Here is a tiny trained network, its code and every weight. The questions are about switching its units off for an input and a class, where a switched-off unit gives its printed mean instead of its output.

import numpy as np


def w(rows, s, z=0):
    codes = np.array(rows[::2]) - 128.0
    scale = np.full(codes.shape[1], s)
    scale[-1] = z or s
    return codes * scale


def norm(h):
    return h / np.sqrt((h * h).mean(-1, keepdims=True) + 1e-5)


def f(y):
    return y / 2 * (1 + np.tanh(0.7978845608 * (y + 0.044715 * y**3)))


def log_softmax(a):
    a = a - a.max(-1, keepdims=True)
    return a - np.log(np.exp(a).sum(-1, keepdims=True))


def net(x, mask):
    res = np.array(x, float).reshape(1, 5) / 4 @ E
    u = 0
    for l in range(3):
        y = f(norm(res) @ A[l][:, :-1].T + A[l][:, -1])
        res = res + np.where(mask[u : u + 6], y, B[l][:, -1]) @ B[l][:, :-1]
        u += 6
    return log_softmax(norm(res)[-1] @ U[:, :-1].T + U[:, -1])


A, B = {}, {}
E = w([
[107,19,194,110,207,147,158,170,121,101,128],'x0',
[254,121,211,120,92,163,72,130,141,147,163],'x1',
[114,138,132,120,114,125,140,122,123,110,137],'x2',
[111,141,147,170,89,99,179,199,166,108,75],'x3',
[128,128,132,124,125,128,131,128,122,131,126],'x4',
],0.0073)
A[0] = w([
[40,69,50,93,204,174,253,62,141,165,108,119],'0.n1',
[151,143,87,207,23,26,165,141,201,142,57,6],'0.n2',
[111,150,159,127,207,156,117,182,86,118,128,228],'0.n3',
[3,208,2,175,116,115,140,139,87,224,129,84],'0.n4',
[168,199,36,117,142,81,112,91,92,207,157,114],'0.n5',
[140,102,166,140,70,181,154,91,124,132,174,187],'0.n6',
],0.0042,0.0017)
B[0] = w([
[84,90,72,75,95,45,84,167,97,183,117,232],'0.n1',
[224,119,146,156,120,122,207,165,49,168,119,192],'0.n2',
[177,107,100,105,155,118,193,163,51,57,155,163],'0.n3',
[169,91,136,186,112,200,254,78,105,47,121,255],'0.n4',
[50,119,130,148,74,224,95,85,152,126,91,191],'0.n5',
[163,141,117,124,172,158,139,82,116,118,121,151],'0.n6',
],0.0067,0.0051)
A[1] = w([
[161,66,130,159,146,140,136,100,126,181,102,223],'1.n1',
[85,89,233,145,151,81,151,190,152,101,72,29],'1.n2',
[98,122,157,102,117,115,160,217,192,138,126,5],'1.n3',
[180,172,112,177,105,101,159,166,143,123,90,77],'1.n4',
[167,254,160,136,52,149,94,115,129,247,151,82],'1.n5',
[109,107,85,134,87,160,143,64,93,121,94,108],'1.n6',
],0.0058,0.0022)
B[1] = w([
[115,168,124,119,87,81,191,59,91,73,154,211],'1.n1',
[84,213,106,128,92,182,62,83,176,213,112,213],'1.n2',
[181,124,81,183,135,115,70,76,229,85,114,144],'1.n3',
[102,128,129,128,131,79,147,213,63,152,98,194],'1.n4',
[113,168,89,90,167,2,119,135,187,168,178,252],'1.n5',
[107,93,118,108,66,147,57,103,170,114,64,241],'1.n6',
],0.007,0.0035)
A[2] = w([
[143,110,189,145,105,71,126,254,173,166,107,119],'2.n1',
[108,123,145,227,176,154,200,228,121,124,53,219],'2.n2',
[196,100,200,126,135,205,112,172,162,172,93,170],'2.n3',
[166,174,227,156,70,143,125,247,189,169,104,237],'2.n4',
[111,186,80,134,77,99,186,208,221,165,98,85],'2.n5',
[24,173,69,148,151,87,189,165,147,163,14,9],'2.n6',
],0.0058,0.0013)
B[2] = w([
[35,85,93,93,71,107,183,159,201,109,129,190],'2.n1',
[197,217,199,127,111,137,4,74,145,66,110,222],'2.n2',
[80,113,97,169,101,171,173,42,125,82,96,165],'2.n3',
[38,71,3,108,96,166,178,101,86,151,119,215],'2.n4',
[149,42,172,170,196,134,137,163,129,124,159,216],'2.n5',
[193,184,198,128,188,174,64,167,168,170,183,255],'2.n6',
],0.0071,0.0057)
U = w([
[24,100,31,159,25,231,176,30,136,93,55,250],'0',
[188,250,104,77,129,53,53,32,168,200,191,39],'1',
[31,62,49,31,201,61,97,183,2,161,123,73],'2',
[214,64,229,96,185,188,220,51,59,110,193,73],'3',
[216,245,178,238,88,152,197,192,49,61,51,120],'4',
[111,137,32,142,58,24,241,247,154,224,157,121],'5',
[111,150,204,160,215,178,50,238,229,140,133,89],'6',
],0.0086,0.0023)

Each question gives the input, the list of numbers given to net, and the class t.
The units are the neurons (one row each of A and B). Each row of codes is followed by its name. A weight is (code - 128) times the scale printed after its matrix; where a second scale follows, it is the last column's (A, B and U).
mask holds one flag per neuron, layer by layer. A switched-off neuron (its flag False) gives its mean, the last column of its row in B, instead of its output. The means were averaged over made-up inputs and are rounded, as every weight is.
A unit's drop is (log p(t) with every unit on - log p(t) with that unit switched off) / (log p(t) with every unit on - log p(t) with every unit switched off).
The circuit of an input: a set's keep is (log p(t) with only the set's units on - log p(t) with every unit switched off) / (log p(t) with every unit on - log p(t) with every unit switched off). Starting from the 12 units with the biggest drops (on a tie, the unit counted first), units are removed one at a time, each time the one whose removal leaves the highest keep (on an exact tie, the one counted first), for as long as the keep stays at least 0.8.
units of the circuit, in order: the units of the circuit, biggest drop first
k most important neurons: the k neurons with the biggest drops, biggest first
k most important neurons of layer l: the k neurons of layer l with the biggest drops, biggest first
drop when u is switched off: that unit's drop, to one decimal
input [7,5,7,1,2], class 0: units of the circuit, in order : (2.n3 1.n2)
input [-5,-2,-6,2,6], class 4: 2 most important neurons : (0.n2 0.n4)
input [2,-1,7,-7,1], class 2: units of the circuit, in order : (0.n4 2.n2)
input [2,-6,-4,5,5], class 6: units of the circuit, in order : (2.n6)
input [0,3,-7,1,5], class 5: 2 most important neurons : (0.n4 2.n2)
input [3,1,0,1,-4], class 0: 2 most important neurons : (1.n5 1.n2)
input [-8,-1,-4,7,5], class 4: 2 most important neurons : (0.n4 2.n2)
input [-3,3,4,1,7], class 5: 2 most important neurons : (1.n5 2.n2)
input [6,-1,-2,-4,4], class 2: 2 most important neurons : (0.n4 0.n1)
input [1,0,-2,1,1], class 6: 2 most important neurons : (0.n4 0.n3)
input [5,1,5,5,0], class 0: 2 most important neurons of layer 2 : (2.n4 2.n3)
input [6,-8,7,1,6], class 6: 2 most important neurons : (2.n6 2.n4)
input [-1,0,-4,2,-1], class 4: 2 most important neurons : (2.n2 0.n2)
input [0,-2,-4,7,2], class 4: units of the circuit, in order : (2.n2)
input [-4,0,-7,6,2], class 4: 3 most important neurons : (0.n2 2.n2 0.n1)
input [0,4,-3,1,6], class 5: 2 most important neurons of layer 2 : (2.n2 2.n6)
input [-5,-1,4,-6,6], class 0: 2 most important neurons of layer 0 : (0.n5 0.n4)
input [-4,1,8,4,4], class 5: 2 most important neurons of layer 2 : (2.n1 2.n4)
input [0,-2,7,2,-1], class 4: 3 most important neurons : (0.n4 1.n5 0.n2)
input [0,5,6,-3,4], class 1: 3 most important neurons : (0.n4 1.n5 2.n5)
input [4,2,8,1,0], class 0: 2 most important neurons : (1.n2 0.n4)
input [3,-7,-3,7,-3], class 6: most important neuron of layer 2 : (2.n6)
input [-5,0,-7,2,-5], class 4: 2 most important neurons of layer 0 : (0.n4 0.n2)
input [-1,0,8,2,7], class 4: drop when 2.n2 is switched off : 0.3
input [-6,8,6,3,5], class 5: drop when 1.n5 is switched off : 0.3
input [-1,6,-2,3,4], class 5: drop when 0.n4 is switched off : 0.1
